Here is a tiny trained network, its code and every weight. The questions are about switching its units off for an input and a target symbol, where a switched-off unit gives its printed mean instead of its output.

import numpy as np


def w(rows, s, z=0):
    codes = np.array(rows[::2]) - 128.0
    scale = np.full(codes.shape[1], s)
    scale[-1] = z or s
    return codes * scale


def norm(h):
    return h / np.sqrt((h * h).mean(-1, keepdims=True) + 1e-5)


def f(y):
    return np.maximum(y, 0)


def softmax(a):
    e = np.exp(a - a.max(-1, keepdims=True))
    return e / e.sum(-1, keepdims=True)


def log_softmax(a):
    a = a - a.max(-1, keepdims=True)
    return a - np.log(np.exp(a).sum(-1, keepdims=True))


def net(x, mask):
    ids = ['βγεζθλμξπσψ'.index(c) for c in x.split()]
    T = len(ids)
    res = E[ids] + P[:T]
    r = norm(res)
    for j in range(2):
        rows = slice(4 * j, 4 * j + 4)
        q, k, v = (r @ M[0][rows].T for M in (Q, K, V))
        z = softmax(np.where(np.tri(T) > 0, q @ k.T / 4**0.5, -1e9)) @ v
        o = O[0][rows]
        res = res + np.where(mask[j], z, o[:, -1]) @ o[:, :-1]
    y = f(norm(res) @ A[0][:, :-1].T + A[0][:, -1])
    res = res + np.where(mask[2:18], y, B[0][:, -1]) @ B[0][:, :-1]
    return log_softmax(norm(res)[-1] @ U[:, :-1].T + U[:, -1])


Q, K, V, O, A, B = {}, {}, {}, {}, {}, {}
E = w([
[93,76,142,112,176,86,147,101,103,135],'β',
[138,144,153,105,176,130,106,140,101,180],'γ',
[158,167,185,158,149,140,208,1,135,72],'ε',
[114,96,100,129,164,146,155,141,132,164],'ζ',
[97,134,109,172,156,111,101,173,142,136],'θ',
[98,139,116,106,192,100,107,99,156,148],'λ',
[76,129,164,79,107,154,173,125,158,160],'μ',
[59,135,145,112,132,94,109,166,97,128],'ξ',
[123,79,173,125,148,113,136,147,189,143],'π',
[115,157,126,107,199,150,141,160,163,139],'σ',
[117,108,103,85,138,110,160,167,160,98],'ψ',
],0.0025)
P = w([
[203,143,110,188,9,158,107,69,76,80],'0',
[46,114,177,136,206,54,255,153,172,194],'1',
[70,109,178,124,217,65,233,176,173,202],'2',
[67,97,180,118,219,85,233,162,154,179],'3',
[53,99,189,113,232,83,222,163,185,185],'4',
[56,93,148,109,240,123,210,121,162,147],'5',
[70,82,182,106,245,107,197,140,141,161],'6',
[41,70,187,92,229,129,200,149,173,146],'7',
[53,65,162,100,242,125,219,139,172,133],'8',
[23,80,149,73,236,148,177,145,166,176],'9',
[34,32,159,90,230,131,191,100,173,139],'10',
],0.00081)
Q[0] = w([
[33,106,218,145,234,118,254,37,148,114],'head 0',
[247,159,47,179,12,242,42,76,84,51],'head 0',
[215,124,90,173,54,244,102,38,112,37],'head 0',
[88,109,202,157,159,171,222,18,126,77],'head 0',
[250,156,102,153,32,204,41,97,15,56],'head 1',
[60,79,99,140,155,51,136,203,164,219],'head 1',
[230,76,89,118,40,214,40,116,20,79],'head 1',
[228,85,54,136,22,211,13,154,13,102],'head 1',
],0.0048)
K[0] = w([
[181,101,116,193,12,141,151,83,79,61],'head 0',
[33,75,135,59,178,131,116,232,159,220],'head 0',
[32,52,118,73,110,131,108,250,124,227],'head 0',
[158,79,114,162,2,152,145,143,67,93],'head 0',
[48,61,110,50,199,87,137,222,185,223],'head 1',
[203,76,93,175,64,186,193,38,186,21],'head 1',
[82,28,80,73,199,107,133,207,188,210],'head 1',
[86,22,81,82,182,126,147,187,193,203],'head 1',
],0.0043)
V[0] = w([
[140,241,104,170,168,170,81,68,130,125],'head 0',
[118,123,68,253,159,137,155,144,49,130],'head 0',
[140,158,48,37,126,83,159,111,69,53],'head 0',
[153,134,108,120,158,21,57,80,101,146],'head 0',
[111,153,111,76,249,177,128,133,87,180],'head 1',
[69,200,208,113,96,93,119,150,8,119],'head 1',
[208,135,137,100,73,221,157,97,88,211],'head 1',
[112,230,107,126,118,156,119,183,181,97],'head 1',
],0.0025)
O[0] = w([
[159,100,108,133,159,191,62,195,133,76,252],'head 0',
[176,53,145,218,59,206,171,133,200,186,173],'head 0',
[140,247,87,115,114,178,70,96,215,188,116],'head 0',
[122,189,146,84,193,245,191,147,125,84,78],'head 0',
[146,207,57,182,86,98,189,218,150,152,165],'head 1',
[186,171,224,74,3,97,156,119,174,57,127],'head 1',
[221,111,37,72,77,125,104,97,67,102,196],'head 1',
[176,133,157,181,190,46,55,150,212,92,126],'head 1',
],0.0029,0.0017)
A[0] = w([
[88,146,145,74,72,48,21,181,66,111,16],'neuron 0',
[135,141,144,132,168,183,184,74,127,137,142],'neuron 1',
[148,156,190,127,149,146,58,161,64,197,62],'neuron 2',
[108,208,130,94,52,178,187,133,72,164,30],'neuron 3',
[175,155,48,202,134,49,8,253,183,116,4],'neuron 4',
[132,218,158,114,165,164,102,180,171,109,114],'neuron 5',
[98,103,62,130,127,155,118,175,130,118,121],'neuron 6',
[183,153,55,59,25,146,117,242,114,95,12],'neuron 7',
[155,109,158,144,159,107,85,167,163,142,110],'neuron 8',
[96,166,92,128,152,80,56,56,179,151,65],'neuron 9',
[206,240,99,179,18,130,130,124,67,108,136],'neuron 10',
[141,210,226,217,12,18,188,120,159,119,59],'neuron 11',
[154,109,58,144,91,173,161,103,115,183,93],'neuron 12',
[103,135,166,231,130,156,81,119,131,140,93],'neuron 13',
[115,86,83,132,144,144,114,131,88,168,100],'neuron 14',
[162,152,97,106,85,4,73,87,62,104,17],'neuron 15',
],0.0037,0.0025)
B[0] = w([
[211,154,184,107,106,100,100,192,86,207,149],'neuron 0',
[120,154,106,133,82,125,74,163,104,107,222],'neuron 1',
[186,112,87,78,104,152,98,70,153,56,146],'neuron 2',
[59,100,164,27,80,139,98,172,173,103,163],'neuron 3',
[43,155,103,115,23,59,96,132,94,27,255],'neuron 4',
[127,147,94,178,150,159,158,106,51,134,193],'neuron 5',
[180,168,108,144,109,107,136,119,134,138,230],'neuron 6',
[174,56,20,26,208,67,150,141,172,118,198],'neuron 7',
[126,119,140,182,100,143,105,137,137,89,206],'neuron 8',
[131,163,131,122,143,100,81,101,194,194,174],'neuron 9',
[100,152,149,141,223,73,230,126,192,132,182],'neuron 10',
[170,222,133,200,152,97,197,51,83,60,183],'neuron 11',
[157,138,90,180,43,124,154,117,126,174,177],'neuron 12',
[160,96,119,60,140,105,135,160,204,135,162],'neuron 13',
[128,115,112,157,93,115,151,85,109,114,202],'neuron 14',
[204,151,228,125,122,181,110,252,64,188,145],'neuron 15',
],0.004,0.0024)
U = w([
[24,172,165,36,33,212,166,149,149,137,99],'β',
[187,123,56,27,191,47,218,184,197,94,27],'γ',
[217,95,103,65,102,204,20,66,110,43,92],'ε',
[165,97,46,214,41,125,179,106,123,240,117],'ζ',
[138,27,208,199,166,166,128,188,228,102,162],'θ',
[93,199,77,188,235,230,125,208,85,107,123],'λ',
[234,164,218,106,126,70,88,214,48,193,178],'μ',
[175,214,224,170,126,88,223,33,158,59,225],'ξ',
[27,42,158,109,194,72,155,62,4,123,2],'π',
[65,177,68,176,70,24,56,199,124,26,95],'σ',
[92,193,127,129,185,85,45,44,223,233,99],'ψ',
],0.0042,0.0011)

Each question gives the input, a string of symbols that net reads in full, and the target symbol t.
The units are the heads (4 rows each of Q, K, V and O) and the neurons (one row each of A and B). Each row of codes is followed by its name. A weight is (code - 128) times the scale printed after its matrix; where a second scale follows, it is the last column's (O, A, B and U).
mask holds one flag per unit, heads first, then neurons. A switched-off unit (its flag False) gives its mean, the last column of its rows in O or B, instead of its output. The means were averaged over made-up inputs and are rounded, as every weight is.
A unit's drop is (log p(t) with every unit on - log p(t) with that unit switched off) / (log p(t) with every unit on - log p(t) with every unit switched off).
The circuit of an input: a set's keep is (log p(t) with only the set's units on - log p(t) with every unit switched off) / (log p(t) with every unit on - log p(t) with every unit switched off). Starting from the 12 units with the biggest drops (on a tie, the unit counted first), units are removed one at a time, each time the one whose removal leaves the highest keep (on an exact tie, the one counted first), for as long as the keep stays at least 0.8.
units of the circuit, in order: the units of the circuit, biggest drop first
top k neurons: the k neurons with the biggest drops, biggest first
which heads matter: for each layer, one digit per head in row order, 1 if its drop is at least 0.15 and else 0, layers parted by /
drop when u is switched off: that unit's drop, to one decimal
input π σ σ, target π: which heads matter : 11
input θ π ψ ζ, target θ: which heads matter : 01
input ε σ ε β λ ψ β ζ π σ γ, target ε: which heads matter : 00
input σ ζ λ σ ξ σ ζ, target σ: units of the circuit, in order : (neuron 4; head 1)
input π ξ γ ξ ξ, target π: units of the circuit, in order : (head 1)
input λ π γ λ π ζ σ σ ξ θ λ, target λ: which heads matter : 10
input γ ψ ζ ζ θ, target γ: which heads matter : 01
input λ σ λ σ ξ π ζ ξ ξ ζ, target λ: which heads matter : 10
input ζ β μ, target ζ: units of the circuit, in order : (head 1; head 0)
input μ ε λ ζ ψ λ, target ψ: top 3 neurons : (neuron 9; neuron 4; neuron 7)
input π ζ π ζ ε γ γ λ π σ, target λ: which heads matter : 00
input ξ ζ ζ ζ ζ μ, target ξ: units of the circuit, in order : (head 1; neuron 11)
input μ ξ θ λ, target μ: which heads matter : 00
input ξ σ θ π ζ μ ξ θ λ, target ξ: units of the circuit, in order : (head 1; neuron 11)
input λ β σ γ ξ σ μ λ π, target λ: units of the circuit, in order : (head 0; neuron 5)
input θ θ ζ σ ξ ζ π λ σ σ, target θ: which heads matter : 11
input ψ μ ξ, target ψ: which heads matter : 11
input ξ π ζ γ ψ, target ξ: which heads matter : 01
input ζ γ γ σ σ ξ ζ ψ, target ζ: units of the circuit, in order : (head 0; head 1)
input β ζ σ β θ ε μ θ σ ζ ζ, target ζ: top neuron : (neuron 4)
input ε β λ ζ β θ β π μ ε, target ε: top neuron : (neuron 1)
input π ξ π ξ π π, target π: drop when neuron 5 is switched off : 0.0
